q759: [ 86  85  86  84  86 118]
q993: [123 138 110 129 156 134]
q71: [104  63  63 104 131  63]
q962: [135 124 132 132 108 142]
q393: [123 123 111 119 111 123]
q128: [128 164 124 111 172  91]
q395: [104  62  51 148 143 206]
howmany q71: [62]	0
howmany q71: [63]	3
howmany q759: [86]	3
howmany q393: [123]	3

q701: [125 100 130 175 147 135 105 162 124 110 117 152  48  98 117 130  91 125
 145  92  93 136]
q782: [105 162 141 101 109  79 150 100 157 151 180 118 154 161 126 144 154 160
  83 175 130 122]
q726: [ 98 166 155  92 101  61 158  98 175 148 199 116 148 176 127 146 147 164
  75 183 124 118]
q523: [166 102 158 102 118 147 135 139 135  99 103 113 156 146 139 100 105  69
 166 105 138 117]
q190: [ 83 139 103 143 136 141 122 139 128 115 138 138  64 110 139 142  97 171
 120 120 125 132]
q492: [128 153  77 128 139 156 123  98  84 166 104 123 193 107 127 135 189 153
 115 150 164 139]
q333: [103 133  71 120 136 192 123 136 102 103  94 122 112 105 157 122  99 145
 152 105 163 129]
q390: [102 145  64 103 131 195 130 123  64 109  95 113 140 112 163 122 112 149
 146 117 179 128]
q805: [149 117 150 186 148  85 106 130 117 170 137 157 113 106  83 145 173 132
 106 137  82 144]
tags:
[105] -> q80
[175] -> q184
[118] -> q953
[183] -> q469
join q726 19: 	q469
[105 162 141 101 109  79 150 100 157 151 180 118 154 161 126 144 154 160
  83 175 130 122]	q782
howmany q782: [125]	0
howmany q390: [102]	1
[149 117 150 186 148  85 106 130 117 170 137 157 113 106  83 145 173 132
 106 137  82 144]	q805

q203: [ 96 130 164 114]
q840: [ 77 145  85 126]
q32: [ 97 124 122 119]
q39: [147 123  73 120]
q416: [124  59  56 113]
q592: [ 97 124  65 128]
q879: [ 96 130 164 144]
q675: [190 123 190 123]
key -> tag
[57] -> q35
[124] -> q603
[56] -> q488
[65] -> q407
[55] -> q814
[59] -> q830
[125] -> q665
join q416 2: 	q488
[ 77 145  85 126]	q840
howmany q675: [123]	2

q697: [116 135 167 147  73 160 120  96 133 174 124 107 140 135 119  82 121]
q43: [133  87 120  97 158 104 157 157 145  96 138 132 108 100 105 170 150]
q283: [146  97 134 124 181 117 162 136 127  93 102 165 107 152 166 146 140]
q928: [114 132 181  65 130 129 133 165 158 126 123 123 144  89 132 134 135]
q297: [161 118 138 126 123 141 109 114 117 122 139 138 100 140 126 102 137]
q505: [143 174 153 140 147 120 127 159 157 101 121 147 140 111 159 128 133]
q463: [ 83 122 120 108 149 116 156 159 125 139  98 125 161 111 150 161 111]
q421: [136 120 200  71 120 139 131 148 164 122 131 127 124  94 124 115 148]
q240: [101 144 168 114 107 140 133 133 146 153 113 115 157  81 137 117 120]
key -> tag
[159] -> q121
[123] -> q719
[98] -> q93
join q463 10: 	q93
howmany q505: [101]	1
[133  87 120  97 158 104 157 157 145  96 138 132 108 100 105 170 150]	q43
howmany q697: [135]	2

q723: [165 150 145 125 126 113 137 121 153 139 147 138 135 161 123 143 104 149
 113 168 107 156 139 140 156  85 102 103 143 119 123 138 104 139  91 130
 107 142 127 149 132  98 172 124 130 106 160 133 122 154 103]
q895: [165 150 145 125 126 113 137 121 153 139 147 138 135 161 123 143 104 149
 113 168 107 156 109 140 156  85 102 103 143 119 123 138 104 139  91 130
 107 142 127 149 132  98 172 124 130 106 160 133 122 154 103]
q989: [115 142 170  60 146 153 148  91 166 158 154 114 173 110 141 154 138  77
 119 105 182 115 119  84 141 106 174 149 101 141 152 132 103 117  95 130
 143  78 112 144  93  69 136 111 127 106 161 171  67 142  39]
q485: [162  98 156 159 141 117  94 146 109 120  96 145 113 159 129 161 109 149
 142 161  95 157 126 142 128 118 101 125 139 140 136 149 135 157 120 131
 100 145 150  95 148 148 172 116 130 132 169 115 146 156 160]
howmany q989: [153]	1
Table of tags by key:
[140] -> q280
[105] -> q935
[141] -> q506
join q989 29: 	q506
[165 150 145 125 126 113 137 121 153 139 147 138 135 161 123 143 104 149
 113 168 107 156 139 140 156  85 102 103 143 119 123 138 104 139  91 130
 107 142 127 149 132  98 172 124 130 106 160 133 122 154 103]	q723
[115 142 170  60 146 153 148  91 166 158 154 114 173 110 141 154 138  77
 119 105 182 115 119  84 141 106 174 149 101 141 152 132 103 117  95 130
 143  78 112 144  93  69 136 111 127 106 161 171  67 142  39]	q989
[162  98 156 159 141 117  94 146 109 120  96 145 113 159 129 161 109 149
 142 161  95 157 126 142 128 118 101 125 139 140 136 149 135 157 120 131
 100 145 150  95 148 148 172 116 130 132 169 115 146 156 160]	q485

q854: [104 115 118 136 135 126 116 147 157 161 172 144 142 117  94 138 149 125
 112 110  88  98 138]
q788: [117 142 106 138 125 104 135 143 167 130 131 113 126 124 158 136 115 118
  85 123 120 137 125]
q486: [112 104  99 146 119 121 112 170 115 136 126 137 142 112 123 132 137  92
  91 146 110 136 134]
q890: [122 106 155 133 111 132 123  80 120 105 132 153 118 107 162 109 132 160
 135 100 150 124 116]
q641: [127 186 128 127 119 141 139 172 150 126  84  99 118 129 155 137 127 116
 134 165 122 132 140]
q926: [127 186 128 127 119 141 139 172 150 126  84 124 138 151 114 130 132 121
 121 102 148 125 124]
q443: [137 188 143 115  99 135 130 175  93 129 132 105 140 141 111 118 104 147
  99 117 139 132 117]
q396: [140 103 132 125 124 133 132  78 101 112 128 119 152 115 156 142 111 139
  58 136 124 134 132]
q614: [128 182 111 141 153 119 132 110  89 125  94 102 142 130 101 132 138 138
 159 214 135 113 130]
howmany q486: [112]	3
Table of tags by key:
[138] -> q856
[94] -> q278
[95] -> q979
[84] -> q329
[93] -> q524
[128] -> q217
join q614 10: 	q278
[128 182 111 141 153 119 132 110  89 125  94 102 142 130 101 132 138 138
 159 214 135 113 130]	q614
[140 103 132 125 124 133 132  78 101 112 128 119 152 115 156 142 111 139
  58 136 124 134 132]	q396
howmany q396: [133]	1

q477: [134 131 134 138 146 108 124 120 108 152 112 126 122 208 125 131 130 107]
q250: [137 131 136 123 117  82 124 128 148  91 147 138 127 143 127 115 122 126]
q209: [119 113 134 128 176 176 129 176 176 123 140 123 134 122 128 132 131 121]
q811: [124 122 105 126 120 144 125 129 108 100 151 128 133 156 126 123 125 113]
q829: [131 133 131 134 140 119 125 123 116 149 114 125 124 179 126 132 129 115]
q569: [134 132 137 136 143 107 125 121 116 151 112 127 123 190 126 131 130 113]
q300: [125 126 133 121 118 138 133 134 151 120 132 130 131  50 177 127 128 151]
q70: [139  93 135 130 137 113 131 127 112 114 141 138 130 116 131 124 136 126]
q714: [126 101 112 125 122 156 131 133 110 102 153 132 135  88 131 125 132 130]
q163: [127 108 110 125 121 144 128 131 110  95 156 132 134 121 128 122 128 122]
howmany q209: [176]	4
Table of tags by key:
[132] -> q253
[125] -> q119
[115] -> q946
[123] -> q821
[119] -> q52
[124] -> q10
[131] -> q304
join q829 15: 	q253
[134 132 137 136 143 107 125 121 116 151 112 127 123 190 126 131 130 113]	q569

q106: [117  87 113 116 125]
q644: [ 90  99 147  94  63]
q833: [103 156  86  79 130]
q516: [109 110 160 122  81]
q765: [ 70  56 188  78  68]
q160: [116 113 161 126 100]
q302: [130 147 143 142 119]
q466: [ 87  87 127  69  69]
q796: [167 141 162 153 114]
q142: [110 114 120 159 108]
howmany q466: [69]	2
tags:
[126] -> q357
[112] -> q880
[113] -> q206
[122] -> q413
[127] -> q484
join q160 3: 	q357
[ 87  87 127  69  69]	q466

q489: [136 129 114 128 138 129 137 132 121 125 152 139 127 135 129 148 133  90
 122 113 125 122 155 126 125 132 129 118 126 130 139]
q533: [136 131 119 129 175 131 131 133 136 110 152  86 119 144 136 151 123 124
 147 140 135 126 181 126 127 129 131 124 132 131 146]
q721: [136 130 120 131 186 132 129 135 135 112 155  91 119 141 133 159 123 128
 145 142 135 126 162 128 126 129 130 124 133 133 140]
q611: [132 118 118 134 124 126 129 135 123 128 147 138 130 149 128 158 133  92
 141 119 122 123 156 137 131 131 134 119 127 133 149]
q982: [132 132 118 134 124 126 123 123 123 128 147 138 130 132 128 158 133  92
 141 136 130 127 148 126 124 130 132 124 132 132 151]
q223: [128 132 116 129 134 126 133 139 120 122 143  61 128 143 150 138 126 129
 162 125 126 127 156 127 130 132 134 125 130 129 161]
q319: [136 129 118 132 207 131 132 137 122 126 157 110 126 129 129 170 130 133
 135 134 134 126 114 130 125 131 129 125 133 133 128]
q456: [137 131 111 124 189 124 140 133 114 136 143 100 142 131 134 156 133 124
 139 117 132 123 149 123 131 135 128 126 130 129 134]
q372: [138 131 111 124 171 127 141 131 116 130 149 118 135 128 133 149 134 108
 125 113 130 123 150 121 126 134 127 122 128 128 134]
q518: [128 132 116 124 134 126 133 139 120 122 143  61 128 143 150 177 130 132
 140 136 135 125 129 132 129 130 132 119 128 133 144]
q593: [137 126 119 134 174 126 127 133 133 124 148 135 130 152 120 174 129 106
 143 134 132 123 176 137 134 129 132 122 131 135 138]
q422: [128 132 116 129 134 126 133 139 120 122 143  61 128 143 150 177 130 132
 140 136 135 125 129 132 129 131 129 126 134 134 128]
howmany q611: [133]	2
tags:
[132] -> q775
[134] -> q36
[126] -> q306
[128] -> q706
[123] -> q853
join q518 23: 	q775
[132 118 118 134 124 126 129 135 123 128 147 138 130 149 128 158 133  92
 141 119 122 123 156 137 131 131 134 119 127 133 149]	q611
howmany q982: [123]	3
[136 129 114 128 138 129 137 132 121 125 152 139 127 135 129 148 133  90
 122 113 125 122 155 126 125 132 129 118 126 130 139]	q489
[128 132 116 129 134 126 133 139 120 122 143  61 128 143 150 177 130 132
 140 136 135 125 129 132 129 131 129 126 134 134 128]	q422
[128 132 116 129 134 126 133 139 120 122 143  61 128 143 150 138 126 129
 162 125 126 127 156 127 130 132 134 125 130 129 161]	q223

q7: [114 197  65 156  90 192]
q144: [110 110 110 135 110 110]
q16: [110  86 136 106 117 119]
q802: [ 57 130 198 167  91 167]
q428: [131 189  32 127  80 150]
q658: [134 112 212 167 111 103]
q908: [105  93 160 142 128 101]
q78: [190  70 109 113 190 192]
q951: [113 106 103 131 146  80]
q980: [ 51 148 116 104  50 146]
tags:
[80] -> q563
[167] -> q656
join q802 5: 	q656
howmany q144: [135]	1
[113 106 103 131 146  80]	q951
howmany q144: [110]	5

q495: [131 132 106  94 144 102 146 107  91 110]
q870: [139 146 147  92  90 128  99 152 171  95]
q558: [133 151 116 114 152  97 139 128  91 123]
q608: [129 161 132  86  91 118 104 150 193 105]
q286: [126 123 105  93 143  92 146 108  89 112]
q971: [157 121 123 132 132 138 132 128 121 140]
q575: [133 151 123 111 148  92 134 125  92 129]
q447: [135 122 101 223 165 113  85 133 164  89]
q762: [117  88 120 219 182 135  87 159 157  91]
q133: [133 129 115  89 138  97 147 104  97 114]
Table of tags by key:
[112] -> q739
[105] -> q618
[110] -> q703
[113] -> q152
[141] -> q960
[140] -> q204
[104] -> q547
[89] -> q975
[114] -> q978
join q286 9: 	q739
[139 146 147  92  90 128  99 152 171  95]	q870
howmany q971: [121]	2

q651: [143 112 148 160  67 164]
q664: [144 136 112 127 148 154]
q944: [165 165 165 163 179 179]
q514: [156 141  95 136 143 159]
q534: [103 115 111 111 141 141]
q18: [140 134 151 120 158 158]
q729: [103 121 164 111 152 121]
howmany q729: [152]	1
howmany q944: [165]	3
tags:
[163] -> q809
[127] -> q124
join q944 3: 	q809
howmany q18: [151]	1
howmany q534: [111]	2
howmany q514: [159]	1

q627: [161 117 112  97  84]
q841: [161 117 112  97 139]
q345: [189 117 112  97  84]
q722: [194 131 132  82  86]
q312: [158 157 139 134 150]
q502: [161 117 112 144 139]
key -> tag
[194] -> q138
[82] -> q940
[97] -> q47
[131] -> q449
join q722 3: 	q940
[161 117 112 144 139]	q502

